Each row, then the band of its hidden value
[-220 -180 -197 -122   14  -20  114   17   81 -304  -60   84  335 -493
  285 -100  428 -245  -63  -79  310 -145 -233 -111    3  -54 -271 -155
 -129  -24  111   21 -230  -72  191  179  -92 -242 -146 -199  -18  164
  213 -177  -71 -245  145 -194] : Rq
[  92   17  364 -244 -220   61   60  -56   -7  -69 -325 -253  -76   28
  144  -53   55 -237   -7 -175  313  386  -43  100 -205 -424  303  -22
   50  202  126  114  210   80  -99  138  -34  133   32   49  -13   -6
  171   84 -104 -524 -366  233] : Pj
[ 523  374  270 -303  131    2  196  -87   57   46   47  142 -380  383
 -386 -250  104   -4  -66 -303  164  142  -90   49   10 -213   -5   99
 -339  109    8 -231  289  -62   31  111   93  -58   74 -108  205   29
  662  231  147  207 -284  -15] : cc
[ 127    7  446 -189 -389 -103   25   62 -207   65 -245 -339   46   11
  128  -13   99 -172  195  -76  269  228    4   46 -264 -300  277   31
  196  104  296  168  180  119   -2  148 -165  168   39   46    0  -71
   21  249 -136 -353 -357  180] : bb
[ 105  149  -53 -174  310 -263 -296  -57  168  345  -78 -254 -270  442
  -35 -351 -126   69  -75  -54  -76   -4  121  447  106 -168 -456  279
  132  316  573  178 -354 -284  149    3    1  353  200 -207  -92   12
  139 -111  143 -112 -104 -206] : gp
[-204 -211 -178   41  -38   94  123   27   42  235 -161  235  234 -267
  434  292   91   25  214  142  -96 -125   91  -42  338  -41 -120   51
  189  111  -97  237    7  122 -325 -209 -133  -99   29  -99 -213   57
 -250  115   54  -78  -16   72] : lb
[ -54 -116 -193   54   25  175   46 -105  250   59 -230  327   56 -155
  222  216  102   36   58   24 -183   37   44  -49  416  -30  -50  -44
   24  172 -193   47  303   60 -488 -147 -103 -169  233   76 -166  -49
   70   99  192 -151  -12   39] : Pj
[-144 -281  -52  -49    6  234  278  148   94   61  555   84  -28 -714
  203  169   21   50   12 -106    4 -298 -113   35 -182   35    4   25
 -494 -132 -289   35   76 -150   15  -63   -8 -300 -256 -379 -359  160
  297   17 -123   24  -59 -157] : rr
[ 518  -16  252 -216   -5 -134  307   67  288  -69  -62  -39 -258  274
 -141 -298  -17  -55  -31 -228  213  241 -146   61  -54 -124   39  136
  -60  111  119  -49  165   -6 -172  -17  115   18   41  -43  -48  101
  468  319  255  211 -118 -147] : rr
[-202 -312   80  -60  206 -109 -153  142   87  334   80  -60 -104  -95
  179  -20 -167  -51 -181 -201 -288 -154  -22  354  131  -32 -131  408
 -101  -65  210  408 -187  -28   59  121  -33  339    8 -151 -197   51
  -66  177  173  -24  220 -175] : nq
[ 436  119  334 -398  -62  -72  210  166 -182  183   12  -54 -139  361
 -342 -262  164  -24  223 -256  280   96 -118   26 -231 -119  -81  104
 -273  -26  165  -28  231 -129  427   52  206  -68  -71 -335  194  107
  425  331  231  232 -127   -4] : Pj
[  10 -189  -95   40   47   15   27   25  150 -378 -172  355  387 -326
  137    6  364 -129 -155   55  144   15  -36 -133  196  123  -30  -85
   -7   21  155 -102   50   56   -9  190 -182 -278   13  158 -161  163
  116   -9  116 -218  247 -257] : qp
[-270  -43 -254   81  180   -2  -44  -55   -8  533  -24  106 -271 -153
  311  325  193  197   47 -132 -299  -38   99  255  351  -39 -372   54
   95  -54 -388  188  -96  198 -145  -81  -56   16  141  -81  -52 -134
 -142   83  146  151 -104  184] : Tm
[ 538  326  497 -344 -207   17  222   69  -92   -9 -118   26   29  500
 -325 -303  -81 -174  138 -140  194  112  -55 -108  -83 -211  232  218
    0  257  432   34  383   39  -61  188  -93  265   51 -102   86  -22
  462  339  -46  -55 -253   90] : rr
[-123 -159  225  127   82  138 -165   97 -293  209  161 -118   99 -293
   74  274  -78   45   79  146   56  255  361  136 -136   23  325   61
 -158   46  102   14  106  -76  327  174    7  -99 -120   70 -469  264
  -81  -13   20 -418  -90  172] : Rq
[  49  278  -30  -46  272  -46 -230  -70  -46  517    7  220 -307  197
   84  151  162  331 -221  -28 -323 -116  310  528  191  -69 -342  269
  264  149   21   74 -201  225   -3  -37 -253  203  191    9  -58 -167
 -216   23  -82   71 -272  -60] : bb
[ -58  -94  -60 -227 -237 -139    1  -37  -51  -43 -254 -299  -29 -294
  337  -39  413 -146   60 -177  517  210 -277  147 -276 -314 -300 -245
  -50   12  121  164 -225  -82  304   77   -8 -148  -74 -171   26   -4
   95 -135   10 -388 -217   37] : rr
[ 218  128  162 -188  173  -48  290  -33  -71  134  156   19 -256  -46
   16  -13  166  -13   39 -185  362   76 -146   93  -38 -323  -80    7
 -346   14 -171 -162  -38 -103  163  -70  263 -326 -132 -226  112  291
  275  188  136  200 -189   -2] : Tm
[ 236  -23  588 -220 -118  -39  203  100 -139  -79 -335 -267   79  373
  -77 -195  -66 -279  104 -120  270  470  -32  -59 -169 -243  445  167
   98  161  235   26  206  198   12  223  194  218   -8   87   43  171
  176  381  141 -145  -32  295] : Tm
[ 124  142   24  -89  160 -176 -286   55  -15  325   31 -125  -54  308
 -151 -250 -100   14  -24  -98 -166  -77   32  316   85  -13 -386  256
   26  260  585  232 -106 -228  239  162  -71  351  221 -157 -149  -50
  183   25  131 -155  106 -178] : Tm
[  29  -78 -108 -118  -62  297   22  126  -74  333 -179  466  201  -55
  204  307  140  142   71   47  -71  -14  164  190  154  -14 -189   73
  122  179  -28  319  213  113   27 -175 -144  -41    0 -166 -292   -3
 -277   40   41 -298  -54   63] : bb
[-213 -344 -224  182 -135  164   33  161   73  178   23  278  153 -387
  326  397  148  217   68   50 -382 -113  -11   39  224  305 -132   39
  112 -125 -265  211  165  291 -269  -38 -194  -70  105   21 -372 -176
 -199  192  191   87  240   53] : qp
[-286  -67  -52  -58  272   36 -108   -3   46  466   72  106 -277  -81
  285  206   45  185 -166 -117 -370 -203  152  415  228 -113 -196  296
   64  -55 -196  205 -189  178 -111  -54 -100  174   54 -152  -50  -73
 -220   81   -1  106 -106   14] : gp
[-139 -126  -82 -107   61 -174 -212  210  -76  399  195 -224   49   39
  -35 -201  -10   59   91 -137 -331 -338 -149  274  -70  177 -546  269
  -93   26  408  333 -229 -181  362  112   -4  304  131 -383 -127 -119
  118  103  155  107  347 -210] : Rq
[-285  -38   42 -130  409 -212 -223  -28    3  454   10 -195 -316  164
  203  -70  -67   61 -144 -116 -224 -139  131  431  199 -198 -238  407
   41  -47  161  210 -478   -3  119   74   30  328   16 -209   67   60
 -138   45  113  138  -48  -24] : gp
[  50  -32   62  -44   23   68 -230   64  -40  169   67 -166   80   23
  -27  -77 -253   -9   94  110   58  128  216  157  -74  -12   19  139
  -97  262  544  210   37 -328  234  147  -92  184  -13 -144 -485  114
  177 -167   33 -522 -110    3] : bb
[  94  -31  104 -126 -210 -114   28  -37   42  -31 -292 -382  -72  -62
  142 -111  305  -93   58 -137  248  385  -52  148 -320 -169  -93 -190
  190  219   60    2   -3  104   26   56  -13    6  149   81  -65  -93
  204    1  -48 -323 -254   96] : nq
[ -20 -201  -60  -19   33   41   50  -16   47   59 -368  327  287 -127
  254  170  145 -128  173  108  148   95  158 -130  412 -119   34   -3
   81  124   96  145  172  -39 -163  -97  -84 -210   23   38 -122  228
 -116  114  218 -274  -19   -9] : bb
[ 192   11  190 -121 -265   27  -71    4 -114  -88 -237   93   82 -310
  117  133  435 -141 -128 -181  371  274  -27  183 -197 -253   41 -207
   11  110  126   88  270   64  200  177 -247 -164   48  180  -93  -20
   37   21 -130 -629 -261  -72] : qp
[ 215  297  -39 -210  102 -169 -331 -105  -38  647  -79  -17 -470  301
  -57   -8  141  210  -40 -268 -152  -63  -28  594  101 -319 -598  123
  -53  233  194  238   13 -202  164 -151  -49  129  366 -173  117 -232
   22  109  164  -96 -253 -154] : gp
[-145  -94  -65  -63  171  -53 -144  104 -121  628   46  109 -208  -65
  133  194  166  158  -33 -220 -310 -135  131  416  144   -5 -390  221
   16  -72 -111  328  -89  108  198  -19  -83  156   76 -173  -61  -90
 -175  155  105   89  -24  -30] : qp
[-193 -162 -240  133  -13  -67 -194  101  194   13  362 -391   61 -207
  121 -175 -248  162  113  216 -226 -191   46   61  -98  342 -221  138
   16   81  487  107 -301 -245   -2  188 -207  239   30 -231 -594 -105
  307 -254    2  -82   89 -111] : bb
[ -49 -209 -208  142 -136  -87  -13  -38   97   71 -228  199  106 -262
  312  269  209   59  210   89  -25   10  -51 -128  421   43 -126  -82
   71  -64  -26  106  140   44 -317  -62 -178 -241  170  118 -134  -52
  -73  199  343   16   51   -6] : rr
[ -17  -51  210   97  139   51   29   23 -228  298  326   51 -177 -449
   95  355  119  108   36   -9   89   77  330  142  -30  -95  256   26
 -242 -114 -239 -118  130   -5  162   52  -67 -303 -151   48 -238  245
   13  121  -70  -67 -354   41] : qp
[ 601   26  363 -208  -43 -130  265  138  110   10  -49  -26  -85  302
 -275 -269  139   35   50 -138  117  190  -51  113 -247  -19    6   95
    9  234  122 -190  267   37  -11 -134  166 -120  165   17  -14  106
  346  442  194  242  -23 -243] : lb
[ 112   77  -50  156   97   95 -113 -109   83   47  232  -83 -239 -265
   94  189   57  311 -117  149   19  233  187  287 -178   33   -1 -101
 -110  202  -82 -270  -23  -48  -22  -34  -42 -267   98  141 -476   32
  150 -160    1 -198 -254  -12] : rr
[-117 -314 -138  -78  -81  -37   81  151   56 -213  -37  297  433 -502
  201  -20  324 -253   50  -48  237 -238  -71 -233  203   86 -114  -30
 -108 -182  278  201   27 -122  160  235 -305 -175 -199 -165 -126  174
  159  -24   19 -224  129 -292] : lb
[-157 -137   34  165  117 -203 -314   66   61  191  216 -358  -22  -36
  -63 -151 -201   49   26   23 -456 -122   87  136   50  264  -92  264
  -27   62  410   85  -97 -120  -17  269 -127  326  257   33 -311 -117
  256   99  142   21  234 -128] : qp
[  39 -206  -46   -4   40 -219 -270  150  173  245  109 -246  -65   50
  -22 -226 -191   41  -13  -86 -255 -100  -32  291    9  157 -321  271
  -18  100  553  332 -115 -251  107  128 -113  346  180 -141 -361  -88
  192   62  232  -90  207 -294] : lb
[ 372    8  254 -288   27  -95  348  134   23  -36  -40  -85  -43  280
 -118 -294   83  -82   84 -161  325  169 -232   15 -177 -131  -73  110
 -129   98  130  -68  -19  -15  173  -10  303  -72  -89 -236   56  231
  334  287  247  252   66  -37] : Rq
[-104 -197  149 -132 -241 -303 -104    6 -234  146 -338 -445 -164 -253
  403  127  388 -106  145 -140  550  402   -9  198 -219 -346  -23 -159
  131 -208  110  210 -229   45  368  158  -63  -79 -136   24   47   50
 -184   23   96 -325 -399  184] : bb
[ -41  -47   30 -150  226 -115 -229    0  139  178  -35 -270  -52  230
   36 -308 -316 -102  -40  -15  -28    8   41  253   67 -141 -171  312
  -68  268  616  273 -265 -336  122  120   34  372   49 -238 -248  124
  198 -114  140 -300   45 -107] : cc
[ 499  354  164 -206 -124 -210  246  -33   88  -26  -19 -146 -293  464
 -212 -343    1  -49  152 -215  260  143 -305 -100   81 -173 -141   72
  -33   82  276  -50   96  -24 -131  193   10  154   99 -145  143 -106
  616  254  219  305 -198  100] : Tm
[-339 -309   -8  -31  -12  193   20  118 -131  454  -51  244   89 -343
  382  438   83   65  127  -41 -257 -170  117  142  220  -69   -2  166
  -22 -102 -279  350  141  166 -103 -140  -82  -36  -30 -164 -139   11
 -357  236   65  -80   -1  134] : cc
[-158 -200  150    2  121  -85 -137  191 -255  683    8   97  -63 -138
  206  330  183  144   35 -130 -312 -128  266  440  103  -49 -168  257
  177  -64 -114  318   16  191  177 -107  -74   79   93  -44  -67   20
 -472  356   59   41   -3  -63] : Tm
[ 174  106  561 -228 -325   24   27  -55 -175   -4 -322 -234  -97  135
   24    7  -29 -268   72 -208  260  382  -84    0 -127 -449  491   68
  -40  109  190  138  394  127 -132  263  -82  213   75  136   96  -74
  193  308  -26 -434 -363  341] : cc
[ -76 -126   69   39   31   52 -281   29   85  106  144 -243  -59  -73
  -37  -58 -299  -13   27    9 -161   74  103  130   15   28  115  153
 -214  120  393  157  160 -303   24  222  -88  202  110  -56 -419   -5
  293  -58  128 -397   -1   -3] : gp
[-102 -189 -238  -33    3  -72   28  -37  227 -337  -90  196  167 -452
  254  -47  372 -156 -142  -82  235  -84 -194 -110  188   13 -200 -122
 -127 -127  125   14 -121  -57   -1  228 -234 -222  -69  -28  -78   64
  261 -134   82 -174   79 -246] : rr
[ 345   87  441 -214  -30 -101  300   65  -39   -9  -16  -63  -79  244
 -160 -202   -5 -162   90 -190  176  112 -161  -86  -31 -200  212  187
 -142   55  114  -79  201   69  -76  112  136   30    5  -60  144  140
  374  451  149  232  -50   36] : Rq
[  47  106  -75 -199  170 -216 -277   29   51  475   49 -207 -198  276
  -68 -273  -43   92   37 -134 -210 -220   24  411   28  -79 -561  259
   11  227  481  269 -220 -294  223  -25  -50  316  220 -335  -46 -112
  162   -8   91  -37  -38 -241] : Pj
[  32  -48   92 -187 -134   51   -4   -3  -35 -203 -211  168  111 -337
  277   76  311 -222 -207 -134  510  179  -33   99  -43 -300   74  -79
  -28  -29  226  192  -15   29  214  287 -291  -60 -225    6 -121  119
   22 -161 -151 -611 -280  -36] : rr
[  80  222  359 -141 -259 -137   37  -57 -242   -3 -259 -407   16  177
  108  -88  117 -155  179   -6  289  292  -24  -24 -181 -293  182    3
  258  169  285    7  -45  206  -11  254  -98  214   56   72   80  -77
  107  130 -139 -225 -331  351] : Rq
[  15  -95   79 -137 -126 -128 -125   -7  -91  -74 -224  -19   29 -329
  241   92  497  -77  -70  -98  426  154  -11  190 -125 -256  -71 -179
   14  -73  147   27  -22  -37  310  116 -166 -275  -37   55   28   81
  -83  -32   -5 -413 -230 -146] : gp
[-221 -203 -281   35  -88   33   90  108 -100  284 -123  143  282 -217
  283  219  223   28  402   72  -54 -124   -2 -145  300  103 -332  -69
  101  -12  -64  236   50   11  -12 -101  -43 -153   35 -233 -127   14
 -103  105  206   23  127  130] : Tm
[ 442   14  405 -218 -284 -246  197   76   26   96 -305 -410  -23  333
  -87 -292   60 -147  301 -113  212  313  -62   34 -267 -217   52   23
  254  352  300   31  226   23 -143 -116  101  107  245   31   36   -8
  260  418   89  -41 -205   -4] : nq
[ 684  413  244 -107   94 -117  116  -98   75   44   62  187 -474  358
 -383 -122  208  176 -147 -225  123  266   -2  150   37  -82  -27   39
 -147   83  -23 -342  285   90  -42  117  -33 -132  189  179   81  -54
  531  286  209  307 -311  -88] : nq
[  58 -338 -117  119 -179  -74  -37   65  229 -236 -137  273  276 -454
  178  129  357    1   14   33  -31  -89 -107  -99  202  175  -61 -134
   -1  -61   86  -28  298  -21 -228   -4 -249 -373  215  203 -184  -28
   61  215  250 -109  227 -379] : cc
[-138  -33  212 -215 -121   75  174  -80  101 -168 -166 -245  115 -250
  303 -115   93 -299  -31  -86  212   61  -65   12 -206 -367  184  -12
   78  279   74   52  -38   79 -245   57  -92   88  -15  -77  -28   48
  205  -38 -365 -457 -292   77] : bb
[  68  109 -101  116 -127   82  -74   -6 -132  350 -134  402   56  -60
  197  418  182  217  140  115 -159  -16  212   66  398   25 -114   33
  263   61  -25  177  231  237 -224  -24 -366  -29  162  121 -202 -169
 -253  158   64  -84 -194  142] : qp
